In the rows, 128 means zero.
Known rows, with every step that occurs
koze-zize-busivu: [ 96 106 103 160 125 161 222 116 126 195  61  85 102 164 105 131 157 137
 144 160 107 162 106 150 134  74 146 120 159 134 108 141 151 177 132 146
 187 164 102 104  96 100 129  87 167 152 100 145  96  73 150 128 114 185
 115  61  63  64 151 110  91 137  92  83  87]
zomi-zize-busivu-pozan-bogud: [ 46 128 140 143  83  98 183  98 153 149  83  99  97 133 106 102 170 119
 137  97 105 144  88  72 123  77 139 168 152 158 121 145 121 181 113 161
 152 130 128  94 134  96  95 105 117 159 116 100 128 120 183 114 100 197
 114  94  88 166 102 146 115 126 105 134 132]
zize-zomi: [167 129 120 156 128 125 118 160 156 164 106  91  95 105 169 146 100 121
 127 187 109 188 101 140 159 107 149 137 132 111 100 149 105 169 111 137
 153 158  80 144  61 122 154 130 125 138 106  93 108 124 109 157 143 106
  96  33 135  90 111  86 100 185  90 154 154]
zomi-zize: [119 112 127 122 146 114 165 155 138 168 117  65 110 126 127 138 140 132
 149 115  83 156 121 180  99 111 162 166 146 114 134 128 128  75 139 146
 163 117 116 107 120 173 104  90 107 135 144 122 134 144 123 128 134 164
 125  95 141  99 119 153 132 148 144  91 170]
busivu-bogud-zomi-zize-koze: [143 138 132 131 163 145 156 164 108 187 153 155 146 100 172  98 131 138
 150 137 116 159 195 181 119  93 185 151 164 101 135  95 106 110 142 125
 147 141 125 102 133 157 182 110 112 170 105 120 136 117 104 123 146 131
 169  98 142  87 109 165 135 187 191 121 129]
zomi-zize-busivu-koze-pozan-bogud: [109 128 144 145 141 104 153 120 155 146 177  94 119 132 110 143 139 181
 131  71 136 165 141 108 132  86 114 161 116 167 134 144  95 196 130 139
 185  96 132 106 112 129 128 122 105 190 127 124 100 110 152 128  86 115
 129  64 110 210 129 166 114  99  78 115  90]
busivu-bogud-zomi-zize: [ 94 131 104 121 136 127 151 150 145 179 154 116 128  90 153  66 133 159
 152 109  87 152 153 172 136 109 142 145 184  85 175 100 158  86 147 127
 156 111 104 121 161 149 150 135 133 147 147 114 120 155 140 117 164 130
 148  89 140  93 119 139 142 171 166  83 153]
busivu-pozan-bogud-zomi-zize: [ 67 148 106 131 116  98 130 125 147 142 123  85 119  80 128  79 166 123
 145  89  91 140 118 155 137 113 150 158 149 131 179 117 147  83 127 128
 134  98  98 108 154 142 135 127 109 137 138 108 129 136 126 102 153 172
 140 101 147 156 108 133 152 157 153 113 156]
koze-zomi-zize-busivu: [ 77 130 137 126  86 126 181  85 141 199 113  99 158 112 133 110 103 137
 127 142 116 152 106 159  98 118 151 160 147 133 100 122 116 118 149 150
 182 116 104  59 127 134 126  96 138 170 130 114 121 123 179 136 130 162
 121  84 105  82 163 153 100 146  99 114 136]
pozan-bogud-zomi-zize-busivu: [ 42 138 114 126  95 142 175 107 157 182 108 120 136 127 122  96 147 130
 139 118 118 142 115 143 128 104 143 136 170 144 134 123 119 144 138 140
 153 121  96  73 129 110 125 107 133 172 107 105 112 118 169 129 138 148
 135  44 113 144 169 144 130 148  75 117 142]
zize-koze-pozan-bogud: [163 123 170 124 181 103 147 143 114 134 151 106 108 138 134 136 145 126
 113 108 146 224 149 107 144  52 149 171 104 157 107 137  77 201 104 114
 178 129 160 141  81 117 146 110 102 173 108 115 104  80  94 128 105  84
 123  77 122 194 109 144 130 132  91 152  74]
pozan-bogud-zomi: [133 140 128 108 161 147 115 144 162 146 136 111 125  90 160  64 165 113
 128 134 140 193 136 151 172  73 135 133 157 111 150 119 142 135 117  99
 139 108  98 160 126 107 158 150 127 114 118  88 117 100  97 110 148 112
 133  49 135 183 132  96 156 139  89 160 161]
bogud-zomi-zize-busivu-pozan: [ 36 149  95 168  67  88 171  87 115 183  91  83 137  94 156  62 173 143
 146 116  92 118 102 105 102 100 142 124 159 149 129 142 143 123 140 142
 154 121  82  80 154 122 126 114 151 147 119 106 123 120 200 100 139 226
 103  97 119  90 117 140 117 180 134 102 130]
pozan-bogud: [149 109 160 103 161 144 158 159 170 136 115 105  90 144 121 131 152 118
 139 127 130 210 120 118 148  58 148 179 143 126  99 136 123 167 114 129
 155 131 144 151 101 117 111 112 119 127 130  91 122 106 108 128 108 119
 119  70 105 186 104 114 136  95  77 155 161]
zize-koze-busivu-pozan-bogud-zomi: [114 170 126 152 135 140 110 103 121 147 155 126 137  58 189  62 171 103
 118 124 127 177 158 114 159  79 124 144 156 146 150 116 125 158  87  79
 140 102 108 137 142 103 210 151 117 145 123 107 127  80 109 101 137 135
 130  86 133 148 103 102 136 175 114 158 110]
pozan-bogud-zomi-zize-busivu-koze: [ 98 139 111 164 106 159 147 133 187 171 178 146 157 106 144 118 141 194
 155 116 159 104 159 151 123  96 119 123 161 140 136 127 126 147 155 135
 171 100  91  72 149 148 141 119 110 171 123 117 137 134 166 126 103 144
 150  63 113 167 142 152  92 109  85 118 139]
busivu-koze-zize: [194 104  95 182 166 136 162 181 143 160 125  82 101 110 142 150 155 191
 182 151 122 141 145 191 145  69 132 136 124 101 147 131 179 136 129 131
 200 135  95 139 116 150 146 113 140 131 125 165 123  97 103 115  96 177
 138  95  90  76  89 118  90 122 143  71 105]
busivu-pozan: [129 131 120 159 127  75 161 118 115 152 102  52 118 102 176  78 179 131
 143 134  96 157 100  94 103  64 142 145 131 121  93 154 160 125 119 137
 161 132 107 143 134 137 125 120 135  97 133 106 136 113 165 104 134 210
  82 108 109  79  66 125 115 152 149 129 147]
busivu-pozan-bogud-zomi: [104 145 116 138 128 116 112 124 145 136 132  97 123  78 166  37 175 119
 132 123 124 176 122 117 161  70 125 138 144 125 151 128 160 138 109  97
 131 108  91 150 145  97 166 152 132 114 119  83 126 108 125  92 152 162
 116  78 122 166 101  96 147 151 106 151 147]
pozan-bogud-zomi-zize-koze-busivu: [125 160 119 156 152 179 128 116 113 165 178 136 138  82 178 143 129 110
 121 124 110 180 184 148 127 125 136 175 179 154 142 101  85 127  82  85
 153  90 139  96 115 133 206 126  79 191 141 151 119  78  70 143 123 103
 162  86 140 114 124 151 130 190 121 116 100]
bogud-zomi-zize: [106 139 105 126 136 120 129 143 140 167 136  74 133  83 148  98 150 138
 147 119 100 156 129 191 127 117 160 150 154 107 169 117 148  49 141 118
 142 109  83 109 135 159 143 120 116 126 148 118 124 143 119 114 164 149
 138  85 162 104 133 137 148 174 143  97 173]

Rows
[121 131 114 176 139  87 144 111 120 170 195  86 153 109 158 135 132 214
 133  95 144 151 157 134  95 101 109 132 107 152 128 146 105 158 155 137
 204 102  94  80 117 163 141 118 128 186 137 140 106 111 164 131 110 121
 107  68 126 124 136 178 103 136  99  86  70]  zomi-zize-busivu-koze-pozan
[ 69 147  97 155 110 131 149 104 136 152  93 105 108  84 135  49 182 119
 137 124 120 169 106 117 177  78 126 119 146 140 164 127 167 168 109 108
 148 122  88 127 147  75 164 138 157 138  96 110 108  89 142  87 137 187
 129  70  92 135 118  84 123 156 101 124  98]  koze-zize-busivu-pozan-bogud-zomi
[ 49 143 107 136  99 142 171 108 143 192 109 107 154 120 134  96 145 137
 139 128 113 147 124 156 112 126 151 122 170 137 130 122 124 113 150 146
 157 124  83  74 131 126 133 102 139 161 115 109 112 118 169 127 139 162
 124  57 121  98 179 138 119 164  89 100 144]  bogud-zomi-zize-busivu
[ 88 143 118 119 138 122 128 149 151 148 131  94 122  92 122  91 146 135
 141 109 101 163 126 173 141 118 152 162 153 121 179 112 131  78 123 115
 142 108 108 119 139 145 136 123 104 138 134 113 117 138 111 116 149 153
 150  91 153 162 130 134 149 153 127 115 164]  pozan-bogud-zomi-zize
[ 60 140 141 133  78  99 169  89 149 144 109 105 118 105 118  85 145 122
 128 102 112 148  85  82 123  83 137 180 138 157 115 131 117 171 119 137
 159 113 134  86 144 100 125 108 122 160 125  90 130 122 192 113 106 193
 116 108  79 157 103 133 114 125 109 146 127]  koze-zomi-zize-busivu-pozan-bogud
[161 116  94 185 139 133 145 166 136 159  70  76  68 107 136 155 110 125
 141 184  97 178  98 161 183 106 150 137 122 115 139 131 136 170 113 134
 166 179  81 144  46 109 158 120 134 150  91 125  94 109  87 152 134 134
 124  48 112  55 102  64  92 190 114 113 104]  koze-zize-zomi
[108 143 105 171 136  88 124 107 114 165 207  93 168  84 176 110 145 219
 131  97 144 151 156 147 116 109 104 113 110 152 147 138 117 148 153 123
 191 100  77  82 126 151 172 143 135 176 131 134 104 112 160 126 129 111
 117  57 147 132 152 167 106 150 101  86  69]  bogud-zomi-zize-busivu-koze-pozan
[161 121 154 132 162 128 169 167  99 174 119 123 123 129 150 155 135 128
 147 131 119 166 172 181  92  92 204 160 134 126 105 123  78  95 135 143
 155 146 131  95 106 180 140  69  92 164 117 131 144 114  92 128 124 155
 149 107 153  92 109 173 129 170 173 128 138]  zomi-zize-koze
[ 53 144 121 161  61  68 175  71 111 168  96  78 144  89 146  82 144 135
 136 121 100 125  85 102  84 102 140 157 137 139 107 132 138 122 140 149
 178 121  97  72 152 125 132 101 143 157 134 110 132 126 221 109 123 228
 101 120  98  68 106 143  95 161 149 114 129]  koze-zomi-zize-busivu-pozan
[132 130 147 108 130  98 136 129 122 158 139  76 148  77 150 112 100 146
 139 129 101 160 103 198  95 122 157 193 128 111 135 112 130  48 147 120
 173  98 122 108 143 180 139 110 106 146 158 121 141 146 129 127 150 159
 127 123 140  93 116 147 125 153 151 112 169]  koze-zomi-zize
[136 145  92 127 163 169 129 122 150 185 198 134 143  61 218  46 136 141
 120 150 112 192 177 134 161  91  93 135 206  87 146 100 166 147 108  84
 166  99 116 163 168 111 215 183 162 135 150 119 110  84 127 137 162  71
 124  68 105  65 117 100 132 178 110 101 111]  koze-busivu-bogud-zomi
[ 82 145  93 129 139 146 137 132 144 176 178 116 136  77 165  79 127 150
 141 110  77 153 168 168 130 125 123 156 197 102 176  95 150  86 127 112
 166 101 118 110 167 138 173 148 130 155 160 131 118 132 126 137 159 113
 151  90 133  75 125 135 139 182 154  68 130]  koze-busivu-bogud-zomi-zize
[ 40 141 119 135 102 124 166  89 131 178 127  99 141 114 118  96 145 141
 116  98 119 161 123 128 125 110 136 131 148 155 149 130 106 158 134 135
 165 114  88  65 119 112 136 118 133 190 110 112  93 112 159 127 143 137
 128  52 120 154 180 152 128 158  78 106  95]  koze-pozan-bogud-zomi-zize-busivu
[ 40 137 102 167  67  85 196  88 119 180  79  74 123 123 135  97 176 137
 147 111  91 119  96  96  91  96 142 139 143 152 104 146 133 135 129 162
 166 130 100  79 145 128 104  97 142 148 129 105 124 122 210 109 124 232
  95 101 101  78 107 148  97 169 145  98 135]  zomi-zize-busivu-pozan
[144 129 128 166 150  99 136 107 123 164 190  83 157 114 177 130 143 213
 124 117 159 167 150 125 105  73 110 116 100 148 103 157 110 188 146 135
 211 108  97 105 104 150 158 134 147 173 131 135 101  91 161 129  97 102
  96  55 117 132 133 164  89 133  80 108  64]  zize-busivu-koze-pozan
[143 142 138 147 177  75 118 131  66 151 170  83 147  87 175 119 139 154
 116 105 117 197 171 167 109 103 172 142  91 153 144 120  88 123 130 107
 175 116 106 110  94 165 177 112 114 189 120 144 102 100  86 110 147 120
 126  86 171 123 131 178 146 196 156 109  66]  bogud-zomi-zize-koze-pozan
[ 74  98 127 114 117 147 226 130 163 202 132 144 126 160 134  99 114 161
 143 130 101 145 154 117 121  80 134 149 202  99 103 118 127 179 150 176
 182 147 141  90 154 115 123 116 165 171 125 102 107 127 206 153 124 123
 124  71  70  68 120 150 109 137 122  80 106]  zomi-zize-busivu-bogud
[142 123 124 160 131 159 166 136 178 186 175 133 159 122 170 130 138 191
 157 146 165 124 158 138  94  75 119 113 154 124  81 146 130 177 153 145
 186 121  93  94 118 149 139 111 143 148 124 120 131 104 170 137  86 138
 111  62  91 115 132 146  75 105  81 118 142]  zize-busivu-koze
[ 70 155 120 141 106 121 141 100 151 152 123 111 132  78 161  39 179 118
 129 119 132 169 120 100 158  73 127 125 150 139 135 133 155 167 110 110
 137 123  85 127 144  81 163 144 147 129 109  80 117 101 145 102 149 162
 122  64 105 168 123  94 136 151  86 151 132]  zize-busivu-pozan-bogud-zomi
[117 150  99 179 120 112 142  81 107 155 133  61 125  83 197  98 176 125
 133 140  90 164 128  81 108  94 100 168 155 141 110 145 153 129  82 101
 176 105 121 141 138 125 159 139 129 128 161 132 130  79 154 124 121 182
  78 112 101  57  68 131 105 178 137  97 120]  koze-busivu-pozan
[ 98 154 116 139 140  99 101 144 150 138 190  99 135  71 139  98 148 180
 140  77 119 153 152 170 138 113 127 156 133 138 197 116 126 100 136 108
 161  86  96 104 145 161 154 138  99 166 136 122 111 137 114 113 141 119
 149  85 158 187 124 151 143 148 127 100 128]  busivu-koze-pozan-bogud-zomi-zize
[130 140 135 141 170  80 134 141  69 160 191 112 147  94 181  92 134 175
 116  98 116 198 185 155 121  94 158 144 120 135 158 110  94 147 141 122
 174 123 129 114 120 147 192 131 127 185 118 135 101 106 112 112 149 101
 130  85 156 104 115 177 146 194 170  99  47]  busivu-bogud-zomi-zize-koze-pozan
[113 124 147 135 128 104 157 124 156 132  98  86  84 124 137  98 174 117
 136 115 111 178  96  69 143  50 135 173 138 146 110 150 138 172 101 130
 147 123 138 140 124 116 114 122 121 122 122  92 130 105 137 112 108 175
 107 100  98 174  68 118 124 116 117 146 140]  busivu-pozan-bogud
[107 165  99 189 113 110 117  84  82 161 143  97 143  47 210  88 160 119
 128 127  89 142 157 109  99 114 127 155 158 151 141 116 125 112  94  95
 158 108 114 101 147 135 200 127 115 161 138 148 134  86 129 113 137 183
 117 128 137  51  90 140 114 211 181 100 102]  bogud-zomi-zize-koze-busivu-pozan
